Below is a small trained network, with its code and all its weights. Each question gives an input and a class and asks what happens when units are switched off, that is, made to give their printed mean instead of their output.

import numpy as np


def w(rows, s, z=0):
    codes = np.array(rows[::2]) - 128.0
    scale = np.full(codes.shape[1], s)
    scale[-1] = z or s
    return codes * scale


def norm(h):
    return h / np.sqrt((h * h).mean(-1, keepdims=True) + 1e-5)


def f(y):
    return np.maximum(y, 0)


def log_softmax(a):
    a = a - a.max(-1, keepdims=True)
    return a - np.log(np.exp(a).sum(-1, keepdims=True))


def net(x, mask):
    res = np.array(x, float).reshape(1, 5) / 4 @ E
    u = 0
    for l in range(2):
        y = f(norm(res) @ A[l][:, :-1].T + A[l][:, -1])
        res = res + np.where(mask[u : u + 9], y, B[l][:, -1]) @ B[l][:, :-1]
        u += 9
    return log_softmax(norm(res)[-1] @ U[:, :-1].T + U[:, -1])


A, B = {}, {}
E = w([
[118,98,205,189,118,118,185,147,64,204,62],'x0',
[203,126,157,156,118,64,242,106,179,60,138],'x1',
[2,209,167,69,182,54,187,140,162,157,167],'x2',
[49,46,138,150,78,184,146,91,155,187,207],'x3',
[113,98,89,62,130,175,187,128,111,115,81],'x4',
],0.0079)
A[0] = w([
[153,172,219,225,118,88,41,116,176,98,239,22],'L0N0',
[94,63,150,134,38,175,168,53,240,121,207,41],'L0N1',
[164,165,31,83,193,136,93,82,129,80,218,9],'L0N2',
[69,83,57,122,147,163,226,140,108,83,87,65],'L0N3',
[125,54,174,114,82,174,164,72,178,206,194,40],'L0N4',
[183,145,165,153,137,123,194,90,178,100,163,2],'L0N5',
[219,68,62,142,149,70,234,87,203,95,204,19],'L0N6',
[110,124,114,43,87,133,78,84,233,1,171,23],'L0N7',
[115,100,41,49,142,197,217,126,147,86,93,43],'L0N8',
],0.0069,0.007)
B[0] = w([
[228,146,242,29,74,128,128,57,83,170,183,238],'L0N0',
[78,209,53,125,72,169,164,192,45,117,145,254],'L0N1',
[157,60,76,144,103,53,183,181,111,255,152,219],'L0N2',
[175,177,210,114,70,75,108,100,134,194,159,179],'L0N3',
[91,211,34,188,116,34,109,178,49,85,192,216],'L0N4',
[46,95,185,18,138,141,74,206,131,77,54,159],'L0N5',
[54,93,204,107,113,107,57,196,170,60,66,238],'L0N6',
[148,7,69,183,170,14,167,78,152,207,127,254],'L0N7',
[198,168,242,64,80,110,93,22,73,139,178,196],'L0N8',
],0.0078,0.0043)
A[1] = w([
[97,111,180,228,108,78,255,142,170,18,97,189],'L1N0',
[111,203,102,164,135,97,124,125,167,177,127,117],'L1N1',
[129,161,157,102,96,132,90,112,73,221,107,184],'L1N2',
[62,247,152,102,230,61,219,98,185,153,172,62],'L1N3',
[230,219,93,92,177,58,125,168,98,66,77,1],'L1N4',
[185,124,124,157,75,188,95,133,95,57,125,52],'L1N5',
[162,125,152,169,196,51,177,185,31,180,47,97],'L1N6',
[68,90,88,80,176,162,5,162,116,168,123,42],'L1N7',
[216,81,95,199,74,136,95,125,136,76,106,83],'L1N8',
],0.0076,0.0033)
B[1] = w([
[122,100,148,92,172,100,37,179,129,169,85,217],'L1N0',
[184,107,93,122,65,149,151,151,178,115,115,179],'L1N1',
[181,129,150,108,143,67,137,94,138,86,118,249],'L1N2',
[164,118,94,178,167,247,136,73,143,93,89,255],'L1N3',
[63,205,99,144,67,117,166,159,26,107,195,220],'L1N4',
[138,192,146,140,150,170,141,108,148,102,130,181],'L1N5',
[115,72,91,128,89,96,125,129,158,161,205,236],'L1N6',
[86,115,185,63,139,80,110,206,145,102,78,185],'L1N7',
[86,128,98,127,187,202,170,84,207,145,109,214],'L1N8',
],0.012,0.0071)
U = w([
[92,121,187,92,136,107,62,229,172,67,81,176],'0',
[65,202,50,188,66,142,147,183,71,111,204,232],'1',
[139,157,96,181,195,254,144,86,204,124,107,118],'2',
[148,43,77,172,136,59,144,121,165,201,159,2],'3',
[198,179,216,102,77,122,120,49,110,122,165,94],'4',
],0.013,0.00092)

Each question gives the input, the list of numbers given to net, and the class t.
The units are the neurons (one row each of A and B). Each row of codes is followed by its name. A weight is (code - 128) times the scale printed after its matrix; where a second scale follows, it is the last column's (A, B and U).
mask holds one flag per neuron, layer by layer. A switched-off neuron (its flag False) gives its mean, the last column of its row in B, instead of its output. The means were averaged over made-up inputs and are rounded, as every weight is.
A unit's drop is (log p(t) with every unit on - log p(t) with that unit switched off) / (log p(t) with every unit on - log p(t) with every unit switched off).
The circuit of an input: a set's keep is (log p(t) with only the set's units on - log p(t) with every unit switched off) / (log p(t) with every unit on - log p(t) with every unit switched off). Starting from the 12 units with the biggest drops (on a tie, the unit counted first), units are removed one at a time, each time the one whose removal leaves the highest keep (on an exact tie, the one counted first), for as long as the keep stays at least 0.8.
circuit, biggest first: the units of the circuit, biggest drop first
most important unit: the unit with the biggest drop
top k neurons: the k neurons with the biggest drops, biggest first
top k neurons in layer l: the k neurons of layer l with the biggest drops, biggest first
input [-3,1,-4,5,-3], class 1: top neuron in layer 0 : L0N1
input [0,6,7,4,-1], class 2: top 4 neurons in layer 1 : L1N3; L1N7; L1N2; L1N4
input [6,3,-4,-4,-1], class 3: top 4 neurons : L1N6; L0N1; L1N0; L0N4
input [-2,8,7,1,3], class 0: top 4 neurons : L0N6; L1N0; L0N5; L1N8
input [-8,-7,-4,5,2], class 3: top 3 neurons in layer 1 : L1N0; L1N4; L1N5
input [7,-8,-1,1,-7], class 0: top 2 neurons : L1N7; L0N7
input [-8,3,-5,2,-8], class 3: top 3 neurons in layer 0 : L0N7; L0N2; L0N8
input [8,-4,-8,-8,-2], class 1: top 3 neurons in layer 0 : L0N7; L0N2; L0N0
input [-2,3,-6,6,2], class 1: top 3 neurons : L0N1; L0N4; L1N3
input [7,-7,1,6,-4], class 0: top 4 neurons : L1N7; L0N7; L0N2; L1N4
input [8,8,1,-4,6], class 0: top 3 neurons : L1N0; L0N7; L0N2
input [-6,-6,-6,-3,-1], class 0: top 3 neurons in layer 1 : L1N7; L1N3; L1N6
input [-8,6,2,0,-8], class 3: top 3 neurons : L0N7; L0N2; L0N8
input [-7,-4,2,6,-2], class 3: top 3 neurons : L0N7; L1N4; L0N2
input [-8,-3,0,-7,1], class 3: top 4 neurons : L0N2; L0N7; L0N1; L0N4
input [-1,5,6,-5,-2], class 2: circuit, biggest first : L1N3
input [-3,0,5,-5,6], class 4: top 4 neurons : L0N8; L0N3; L0N4; L1N8
input [-7,-6,1,-1,7], class 3: top 4 neurons in layer 0 : L0N7; L0N2; L0N6; L0N0
input [0,8,6,5,7], class 0: top 2 neurons : L0N6; L1N0
input [1,-8,1,7,-3], class 0: circuit, biggest first : L1N7
input [-2,1,4,3,-3], class 2: top 2 neurons in layer 1 : L1N3; L1N4
input [7,4,-8,-5,-4], class 2: top 3 neurons in layer 0 : L0N7; L0N2; L0N4
input [7,7,-4,-7,-3], class 0: top 3 neurons : L1N0; L0N7; L0N1
input [7,3,-6,7,-1], class 1: top 4 neurons in layer 0 : L0N4; L0N1; L0N7; L0N2
input [4,5,4,7,-3], class 1: top 2 neurons in layer 0 : L0N4; L0N1
input [2,-4,5,2,0], class 2: top 4 neurons : L1N3; L0N6; L1N0; L0N5
input [5,5,-8,1,-7], class 2: most important unit : L1N8
input [6,2,-7,4,-1], class 2: top 2 neurons : L1N8; L0N7
input [3,-5,2,3,-7], class 4: top 2 neurons in layer 0 : L0N0; L0N6
